Below are the code and all the weights of a small trained network. Each question names an input and a class and asks about switching units off, where a switched-off unit gives its printed mean instead of its output.

import numpy as np


def w(rows, s, z=0):
    codes = np.array(rows[::2]) - 128.0
    scale = np.full(codes.shape[1], s)
    scale[-1] = z or s
    return codes * scale


def f(y):
    return y / 2 * (1 + np.tanh(0.7978845608 * (y + 0.044715 * y**3)))


def log_softmax(a):
    a = a - a.max(-1, keepdims=True)
    return a - np.log(np.exp(a).sum(-1, keepdims=True))


def net(x, mask):
    res = np.array(x, float).reshape(1, 2) / 4 @ E
    y = f(res @ A[0][:, :-1].T + A[0][:, -1])
    res = res + np.where(mask, y, B[0][:, -1]) @ B[0][:, :-1]
    return log_softmax(res[-1] @ U[:, :-1].T + U[:, -1])


A, B = {}, {}
E = w([
[112,164,239,122,27,242,191,125,61,176,172,126],'x0',
[192,184,253,38,120,101,84,166,163,204,86,180],'x1',
],0.011)
A[0] = w([
[83,162,175,126,48,198,166,128,104,149,180,117,74],'n1',
[106,71,93,141,254,31,47,117,201,118,106,142,176],'n2',
[48,117,106,192,131,105,146,97,92,53,186,70,94],'n3',
[126,90,112,96,147,50,102,168,206,74,80,171,77],'n4',
[70,147,96,100,153,60,99,137,158,88,71,162,96],'n5',
[140,162,195,117,94,186,167,110,69,164,140,89,99],'n6',
[181,249,218,70,163,92,76,200,145,131,58,158,137],'n7',
[191,137,169,48,100,111,90,194,182,152,94,143,91],'n8',
[127,147,130,122,120,201,125,157,124,122,129,142,250],'n9',
],0.0069,0.013)
B[0] = w([
[45,157,134,89,190,51,90,124,101,152,188,98,181],'n1',
[139,133,119,118,108,135,88,185,153,85,174,91,250],'n2',
[31,64,75,105,110,148,153,2,165,233,79,164,181],'n3',
[36,144,177,31,169,88,62,144,99,167,183,122,172],'n4',
[112,173,136,90,160,102,85,137,82,200,132,85,163],'n5',
[65,127,127,31,174,128,75,179,70,150,180,97,185],'n6',
[158,89,79,137,108,167,190,53,190,131,107,92,231],'n7',
[35,87,43,106,145,114,166,46,181,166,112,143,185],'n8',
[162,124,131,156,35,160,125,173,177,27,159,78,222],'n9',
],0.0099,0.016)
U = w([
[95,65,57,133,118,139,171,12,162,165,102,122,95],'0',
[73,162,151,89,144,93,74,186,103,137,167,103,82],'1',
[222,120,113,185,66,168,149,194,164,10,119,100,254],'2',
[131,161,138,123,132,124,127,133,118,134,59,185,87],'3',
[151,133,161,146,172,101,142,109,111,133,108,160,83],'4',
[157,149,136,138,159,113,154,125,109,141,76,169,84],'5',
[126,145,162,142,128,92,114,103,118,155,106,162,86],'6',
[156,125,133,125,155,115,140,126,94,134,102,159,94],'7',
],0.012,0.007)

Each question gives the input, the list of numbers given to net, and the class t.
The units are the neurons (one row each of A and B). Each row of codes is followed by its name. A weight is (code - 128) times the scale printed after its matrix; where a second scale follows, it is the last column's (A, B and U).
mask holds one flag per neuron, in row order. A switched-off neuron (its flag False) gives its mean, the last column of its row in B, instead of its output. The means were averaged over made-up inputs and are rounded, as every weight is.
A unit's drop is (log p(t) with every unit on - log p(t) with that unit switched off) / (log p(t) with every unit on - log p(t) with every unit switched off).
The circuit of an input: a set's keep is (log p(t) with only the set's units on - log p(t) with every unit switched off) / (log p(t) with every unit on - log p(t) with every unit switched off). Starting from all 9 units, units are removed one at a time, each time the one whose removal leaves the highest keep (on an exact tie, the one counted first), for as long as the keep stays at least 0.8.
units of the circuit, in order: the units of the circuit, biggest drop first
k most important neurons: the k neurons with the biggest drops, biggest first
drop of u: that unit's drop, to one decimal
input [4,-2], class 1: units of the circuit, in order -> [n7]
input [7,-5], class 1: 3 most important neurons -> [n7 n1 n6]
input [-3,5], class 0: 2 most important neurons -> [n7 n8]
input [2,4], class 0: 3 most important neurons -> [n2 n8 n7]
input [-4,0], class 1: 3 most important neurons -> [n7 n9 n4]
input [-2,4], class 0: 2 most important neurons -> [n8 n7]
input [7,-6], class 1: 4 most important neurons -> [n7 n1 n6 n8]
input [-4,-3], class 1: 2 most important neurons -> [n7 n9]
input [-6,7], class 0: drop of n8 -> 1.1
input [-7,2], class 1: drop of n1 -> 0.0
input [0,6], class 0: drop of n8 -> 0.1
